Below is a small trained network, with its code and all its weights. Each question gives an input and a class and asks what happens when units are switched off, that is, made to give their printed mean instead of their output.

import numpy as np


def w(rows, s, z=0):
    codes = np.array(rows[::2]) - 128.0
    scale = np.full(codes.shape[1], s)
    scale[-1] = z or s
    return codes * scale


def norm(h):
    return h / np.sqrt((h * h).mean(-1, keepdims=True) + 1e-5)


def f(y):
    return np.maximum(y, 0)


def log_softmax(a):
    a = a - a.max(-1, keepdims=True)
    return a - np.log(np.exp(a).sum(-1, keepdims=True))


def net(x, mask):
    res = np.array(x, float).reshape(1, 7) / 4 @ E
    u = 0
    for l in range(3):
        y = f(norm(res) @ A[l][:, :-1].T + A[l][:, -1])
        res = res + np.where(mask[u : u + 10], y, B[l][:, -1]) @ B[l][:, :-1]
        u += 10
    return log_softmax(norm(res)[-1] @ U[:, :-1].T + U[:, -1])


A, B = {}, {}
E = w([
[230,61,194,109,59,8,110],'x0',
[133,133,133,131,130,131,126],'x1',
[48,231,220,64,152,51,200],'x2',
[124,178,106,254,38,105,213],'x3',
[130,126,128,129,134,128,130],'x4',
[128,127,126,128,128,128,130],'x5',
[129,131,133,130,128,130,125],'x6',
],0.0021)
A[0] = w([
[116,173,93,188,71,113,151,31],'0.n1',
[74,164,250,109,167,69,177,52],'0.n2',
[208,16,72,198,142,194,48,91],'0.n3',
[97,163,70,107,174,214,177,48],'0.n4',
[98,121,148,105,156,93,115,93],'0.n5',
[210,68,166,65,74,61,148,52],'0.n6',
[223,52,162,103,82,90,180,44],'0.n7',
[148,112,95,6,181,140,10,61],'0.n8',
[71,159,225,126,160,96,186,42],'0.n9',
[150,88,139,221,139,167,77,7],'0.n10',
],0.0027,0.0016)
B[0] = w([
[168,58,185,98,194,153,172,164],'0.n1',
[196,166,40,68,83,144,115,218],'0.n2',
[152,215,58,30,54,118,145,254],'0.n3',
[87,134,156,172,140,109,23,189],'0.n4',
[159,133,114,137,110,154,138,153],'0.n5',
[17,173,136,184,150,113,58,207],'0.n6',
[48,166,93,177,188,118,40,194],'0.n7',
[132,78,205,155,136,147,253,217],'0.n8',
[193,154,39,86,93,127,108,194],'0.n9',
[141,190,83,58,93,119,159,158],'0.n10',
],0.0031,0.0026)
A[1] = w([
[96,151,126,253,116,118,169,68],'1.n1',
[180,42,53,173,96,184,93,61],'1.n2',
[141,38,194,56,201,139,79,60],'1.n3',
[36,159,96,193,192,227,172,106],'1.n4',
[152,95,162,162,104,27,104,70],'1.n5',
[145,119,142,246,81,107,216,31],'1.n6',
[169,97,184,168,83,50,94,63],'1.n7',
[152,130,132,135,138,134,141,86],'1.n8',
[77,206,199,85,184,65,193,253],'1.n9',
[139,126,85,234,44,94,170,111],'1.n10',
],0.0031,0.0017)
B[1] = w([
[169,71,177,86,172,167,130,169],'1.n1',
[137,218,112,60,75,72,159,183],'1.n2',
[152,87,186,184,142,166,215,177],'1.n3',
[121,100,186,190,129,3,33,210],'1.n4',
[36,160,126,195,164,160,76,172],'1.n5',
[159,40,202,95,224,188,187,170],'1.n6',
[14,167,119,190,201,144,57,171],'1.n7',
[119,118,113,140,121,117,147,128],'1.n8',
[204,76,49,137,54,145,108,255],'1.n9',
[158,80,176,79,178,182,155,205],'1.n10',
],0.0032,0.0033)
A[2] = w([
[206,135,138,234,92,128,248,97],'2.n1',
[5,152,119,197,178,146,48,55],'2.n2',
[142,103,206,149,103,48,63,69],'2.n3',
[92,246,119,31,100,55,207,36],'2.n4',
[189,131,2,98,30,145,113,63],'2.n5',
[155,89,151,43,180,132,75,143],'2.n6',
[115,94,174,176,128,52,52,3],'2.n7',
[36,117,153,206,134,104,5,19],'2.n8',
[90,146,92,138,171,215,87,120],'2.n9',
[163,26,200,94,195,180,236,47],'2.n10',
],0.0033,0.0013)
B[2] = w([
[65,96,176,98,170,154,114,190],'2.n1',
[183,159,159,184,130,40,93,214],'2.n2',
[111,180,97,168,167,136,104,183],'2.n3',
[219,65,25,76,63,186,118,204],'2.n4',
[143,139,104,57,92,109,173,253],'2.n5',
[106,130,146,165,110,145,176,190],'2.n6',
[126,185,107,167,160,120,111,183],'2.n7',
[148,176,121,190,189,82,102,222],'2.n8',
[142,131,145,147,108,59,126,176],'2.n9',
[4,70,210,136,138,203,187,208],'2.n10',
],0.005,0.0033)
U = w([
[209,127,2,14,25,146,147,254],'0',
[127,185,135,250,186,45,36,100],'1',
[39,32,243,123,159,225,201,23],'2',
],0.0066,0.00051)

Each question gives the input, the list of numbers given to net, and the class t.
The units are the neurons (one row each of A and B). Each row of codes is followed by its name. A weight is (code - 128) times the scale printed after its matrix; where a second scale follows, it is the last column's (A, B and U).
mask holds one flag per neuron, layer by layer. A switched-off neuron (its flag False) gives its mean, the last column of its row in B, instead of its output. The means were averaged over made-up inputs and are rounded, as every weight is.
A unit's drop is (log p(t) with every unit on - log p(t) with that unit switched off) / (log p(t) with every unit on - log p(t) with every unit switched off).
The circuit of an input: a set's keep is (log p(t) with only the set's units on - log p(t) with every unit switched off) / (log p(t) with every unit on - log p(t) with every unit switched off). Starting from the 12 units with the biggest drops (on a tie, the unit counted first), units are removed one at a time, each time the one whose removal leaves the highest keep (on an exact tie, the one counted first), for as long as the keep stays at least 0.8.
circuit, biggest first: the units of the circuit, biggest drop first
unit that matters most: the unit with the biggest drop
k most important neurons: the k neurons with the biggest drops, biggest first
k most important neurons of layer l: the k neurons of layer l with the biggest drops, biggest first
input [8,-6,8,5,3,-3,0], class 0: 2 most important neurons => 0.n2, 2.n4
input [5,5,-1,-6,5,-8,-5], class 2: unit that matters most => 1.n3
input [-8,6,-2,-7,5,-4,8], class 1: circuit, biggest first => 1.n4, 2.n2
input [-7,-5,-2,-7,-5,-2,7], class 1: 2 most important neurons => 1.n4, 0.n4
input [5,4,-4,2,-2,-4,-3], class 1: 2 most important neurons of layer 1 => 1.n9, 1.n7
input [-5,-2,-6,-7,4,4,-8], class 2: 2 most important neurons of layer 2 => 2.n4, 2.n6
input [-8,-4,-6,-2,-1,7,6], class 1: 2 most important neurons => 1.n4, 1.n9
input [-4,2,4,3,0,-1,0], class 0: 4 most important neurons => 0.n9, 0.n2, 0.n6, 0.n7
input [1,-7,3,3,8,-7,0], class 0: 2 most important neurons => 0.n2, 0.n8
input [-2,2,6,7,-5,7,8], class 2: 2 most important neurons => 0.n3, 1.n6
input [6,-1,1,-8,-6,8,8], class 2: 2 most important neurons => 1.n3, 0.n8
input [-8,3,8,-6,-5,3,7], class 0: 4 most important neurons => 2.n4, 0.n6, 0.n2, 0.n7
input [7,5,-5,-8,-1,-7,3], class 2: 3 most important neurons of layer 0 => 0.n8, 0.n4, 0.n3
input [-6,1,0,8,6,0,4], class 2: unit that matters most => 1.n6
input [-4,1,-2,5,7,6,7], class 2: 3 most important neurons of layer 1 => 1.n6, 1.n1, 1.n10
input [4,2,1,6,8,2,-6], class 2: 2 most important neurons of layer 1 => 1.n6, 1.n10
input [8,3,-5,-7,-4,5,0], class 1: 2 most important neurons of layer 0 => 0.n6, 0.n7
